Below are the code and all the weights of a small trained network. Each question names an input and a target symbol and asks about switching units off, where a switched-off unit gives its printed mean instead of its output.

import numpy as np


def w(rows, s, z=0):
    codes = np.array(rows[::2]) - 128.0
    scale = np.full(codes.shape[1], s)
    scale[-1] = z or s
    return codes * scale


def f(y):
    return y / 2 * (1 + np.tanh(0.7978845608 * (y + 0.044715 * y**3)))


def softmax(a):
    e = np.exp(a - a.max(-1, keepdims=True))
    return e / e.sum(-1, keepdims=True)


def log_softmax(a):
    a = a - a.max(-1, keepdims=True)
    return a - np.log(np.exp(a).sum(-1, keepdims=True))


def net(x, mask):
    ids = ['ΓΔΣΩηξ'.index(c) for c in x.split()]
    T = len(ids)
    res = E[ids] + P[:T]
    u = 0
    for l in range(2):
        r = res
        for j in range(3):
            rows = slice(2 * j, 2 * j + 2)
            q, k, v = (r @ M[l][rows].T for M in (Q, K, V))
            z = softmax(np.where(np.tri(T) > 0, q @ k.T / 2**0.5, -1e9)) @ v
            o = O[l][rows]
            res = res + np.where(mask[u + j], z, o[:, -1]) @ o[:, :-1]
        u += 3
        y = f(res @ A[l][:, :-1].T + A[l][:, -1])
        res = res + np.where(mask[u : u + 12], y, B[l][:, -1]) @ B[l][:, :-1]
        u += 12
    return log_softmax(res[-1] @ U[:, :-1].T + U[:, -1])


Q, K, V, O, A, B = {}, {}, {}, {}, {}, {}
E = w([
[132,116,216,155,69,121],'Γ',
[6,141,97,93,138,99],'Δ',
[106,200,134,94,173,114],'Σ',
[46,112,174,172,144,132],'Ω',
[80,137,118,62,85,87],'η',
[113,52,152,122,168,75],'ξ',
],0.015)
P = w([
[188,96,70,122,146,216],'0',
[173,170,195,125,152,135],'1',
[142,86,143,113,131,144],'2',
[211,98,2,214,106,151],'3',
[169,79,75,162,116,137],'4',
[152,116,157,137,115,98],'5',
],0.0092)
Q[0] = w([
[185,102,151,154,228,163],'L0H1',
[147,156,195,163,186,198],'L0H1',
[18,55,184,251,141,93],'L0H2',
[128,191,130,156,157,152],'L0H2',
[211,175,11,198,136,158],'L0H3',
[137,48,20,192,57,177],'L0H3',
],0.026)
K[0] = w([
[128,147,172,92,159,198],'L0H1',
[126,186,112,156,90,169],'L0H1',
[121,4,148,164,183,105],'L0H2',
[163,162,110,180,179,146],'L0H2',
[115,192,213,92,178,74],'L0H3',
[66,100,220,70,129,98],'L0H3',
],0.037)
V[0] = w([
[70,178,109,135,13,130],'L0H1',
[129,128,131,158,137,103],'L0H1',
[66,178,127,175,29,185],'L0H2',
[172,104,127,95,166,122],'L0H2',
[190,5,133,162,252,184],'L0H3',
[254,96,132,86,62,141],'L0H3',
],0.011)
O[0] = w([
[113,172,126,92,115,177,152],'L0H1',
[141,130,146,136,152,117,120],'L0H1',
[92,153,180,168,123,188,4],'L0H2',
[136,121,113,105,130,91,163],'L0H2',
[168,180,70,228,101,134,245],'L0H3',
[119,44,1,128,115,171,74],'L0H3',
],0.0092,0.0025)
A[0] = w([
[103,237,145,111,102,159,94],'L0N1',
[91,255,112,91,57,232,72],'L0N2',
[146,165,68,72,183,196,76],'L0N3',
[91,143,108,128,64,231,103],'L0N4',
[146,205,60,142,96,127,40],'L0N5',
[147,106,147,117,104,216,3],'L0N6',
[118,182,81,94,176,89,11],'L0N7',
[89,122,156,96,104,194,38],'L0N8',
[7,129,169,160,162,190,87],'L0N9',
[97,114,181,98,125,205,66],'L0N10',
[34,216,57,89,222,167,52],'L0N11',
[166,212,83,66,46,140,20],'L0N12',
],0.0079,0.0046)
B[0] = w([
[126,45,43,99,107,157,226],'L0N1',
[68,53,157,70,141,82,217],'L0N2',
[102,189,136,113,122,129,131],'L0N3',
[135,121,253,113,146,108,204],'L0N4',
[71,137,168,128,184,175,154],'L0N5',
[129,150,138,127,93,57,118],'L0N6',
[140,153,172,139,51,192,123],'L0N7',
[112,118,131,207,94,102,147],'L0N8',
[113,140,32,191,105,126,254],'L0N9',
[181,130,82,181,103,127,176],'L0N10',
[121,217,102,146,33,7,188],'L0N11',
[53,115,137,149,143,149,130],'L0N12',
],0.011,0.0033)
Q[1] = w([
[94,195,135,200,121,138],'L1H1',
[84,8,186,99,132,173],'L1H1',
[153,34,119,79,34,139],'L1H2',
[75,241,95,3,178,202],'L1H2',
[168,87,69,105,161,21],'L1H3',
[156,100,106,19,138,3],'L1H3',
],0.024)
K[1] = w([
[107,76,104,178,162,122],'L1H1',
[85,193,108,94,110,204],'L1H1',
[177,105,131,117,168,67],'L1H2',
[123,252,142,71,20,115],'L1H2',
[23,160,144,178,86,139],'L1H3',
[63,194,98,100,55,183],'L1H3',
],0.03)
V[1] = w([
[120,28,115,92,69,116],'L1H1',
[232,12,37,75,252,25],'L1H1',
[48,90,205,241,89,178],'L1H2',
[152,147,134,94,134,124],'L1H2',
[138,28,77,135,147,69],'L1H3',
[175,13,68,134,119,112],'L1H3',
],0.0045)
O[1] = w([
[128,162,159,139,111,227,222],'L1H1',
[4,123,230,196,35,161,169],'L1H1',
[92,235,201,178,15,245,251],'L1H2',
[141,118,100,123,187,116,23],'L1H2',
[114,200,143,95,108,194,221],'L1H3',
[86,181,160,130,76,211,162],'L1H3',
],0.0032,0.0018)
A[1] = w([
[102,189,139,133,113,160,101],'L1N1',
[173,224,133,67,190,118,162],'L1N2',
[106,109,155,2,126,169,100],'L1N3',
[206,117,160,101,116,160,157],'L1N4',
[174,127,171,79,131,109,24],'L1N5',
[132,151,210,68,168,138,43],'L1N6',
[118,115,99,206,156,155,97],'L1N7',
[121,104,175,107,153,112,32],'L1N8',
[101,142,199,146,145,104,113],'L1N9',
[139,77,75,80,127,185,133],'L1N10',
[142,113,144,161,155,59,2],'L1N11',
[129,126,157,128,147,111,135],'L1N12',
],0.013,0.0056)
B[1] = w([
[134,81,107,107,163,114,194],'L1N1',
[196,188,136,73,103,160,190],'L1N2',
[128,101,204,116,212,121,231],'L1N3',
[126,130,147,124,59,94,187],'L1N4',
[83,140,119,152,164,196,153],'L1N5',
[90,167,42,125,92,98,161],'L1N6',
[145,147,115,122,184,157,253],'L1N7',
[172,163,115,127,185,121,143],'L1N8',
[166,171,129,136,81,141,188],'L1N9',
[52,194,144,137,75,119,197],'L1N10',
[192,5,121,90,129,149,156],'L1N11',
[144,119,135,110,97,146,140],'L1N12',
],0.016,0.0055)
U = w([
[51,134,94,61,114,110,139],'Γ',
[157,183,154,23,150,165,72],'Δ',
[165,66,155,68,151,145,16],'Σ',
[165,118,254,143,79,177,210],'Ω',
[87,117,238,62,190,151,97],'η',
[126,136,147,149,193,221,252],'ξ',
],0.0044,0.0029)

Each question gives the input, a string of symbols that net reads in full, and the target symbol t.
The units are the heads (2 rows each of Q, K, V and O) and the neurons (one row each of A and B). Each row of codes is followed by its name. A weight is (code - 128) times the scale printed after its matrix; where a second scale follows, it is the last column's (O, A, B and U).
mask holds one flag per unit, layer by layer, with each layer's heads first. A switched-off unit (its flag False) gives its mean, the last column of its rows in O or B, instead of its output. The means were averaged over made-up inputs and are rounded, as every weight is.
A unit's drop is (log p(t) with every unit on - log p(t) with that unit switched off) / (log p(t) with every unit on - log p(t) with every unit switched off).
The circuit of an input: a set's keep is (log p(t) with only the set's units on - log p(t) with every unit switched off) / (log p(t) with every unit on - log p(t) with every unit switched off). Starting from the 12 units with the biggest drops (on a tie, the unit counted first), units are removed one at a time, each time the one whose removal leaves the highest keep (on an exact tie, the one counted first), for as long as the keep stays at least 0.8.
units of the circuit, in order: the units of the circuit, biggest drop first
unit that matters most: the unit with the biggest drop
top k neurons: the k neurons with the biggest drops, biggest first
input Ω ξ Γ Γ Ω Ω, target Γ: units of the circuit, in order	L0H3, L0H2, L1N10
input Γ Γ ξ, target Γ: units of the circuit, in order	L0H3, L1N10, L0H2
input ξ Ω Σ, target ξ: unit that matters most	L0H3
input Σ ξ Ω Γ, target ξ: units of the circuit, in order	L0H3, L1N7, L0N5
input η ξ Δ, target η: units of the circuit, in order	L0H3, L1N3
input Ω ξ Γ Δ, target ξ: units of the circuit, in order	L0H3, L1N7, L0N5
input ξ Δ Σ Δ, target Δ: top 2 neurons	L1N2, L0N9
input Ω Δ Γ Σ Σ ξ, target Σ: units of the circuit, in order	L1N11, L0H2, L1H2
input Ω η Γ Γ Γ Σ, target Δ: units of the circuit, in order	L1N2, L0H2, L1H1
input η Γ η Ω ξ, target η: units of the circuit, in order	L0H3, L1N3, L0N9
input η Γ Ω, target ξ: top 2 neurons	L0N9, L1N7
input ξ Σ Γ η Γ, target Γ: units of the circuit, in order	L0H2, L0H3, L1N10, L0N4
input ξ Ω Γ ξ, target Σ: units of the circuit, in order	L1N11, L0H1
input ξ η Γ Γ Γ Γ, target Γ: units of the circuit, in order	L0H3, L0H2, L1N10
input η Δ Γ Ω ξ Ω, target Ω: units of the circuit, in order	L0H3, L1N9, L1H1
input ξ Σ Ω Σ Ω, target Ω: units of the circuit, in order	L0H3, L1H1, L1N9
input Δ ξ Ω, target Δ: top 3 neurons	L1N2, L1N6, L0N11
input Ω Ω Σ Δ ξ η, target Δ: top 2 neurons	L1N6, L1N2
input Ω Ω Ω η η, target η: top 3 neurons	L1N3, L0N1, L0N2
input Γ Δ Ω, target ξ: unit that matters most	L0H2
input ξ Σ ξ Γ, target Σ: unit that matters most	L1N11
input η ξ Δ Γ Ω, target Δ: top 2 neurons	L1N2, L1N6
input η Σ ξ Ω, target Σ: top 2 neurons	L1N11, L0N1
input ξ Γ Γ Δ Ω Γ, target Δ: top 2 neurons	L1N6, L1N2
input η Δ Σ Ω Γ ξ, target Ω: top 2 neurons	L0N1, L1N9
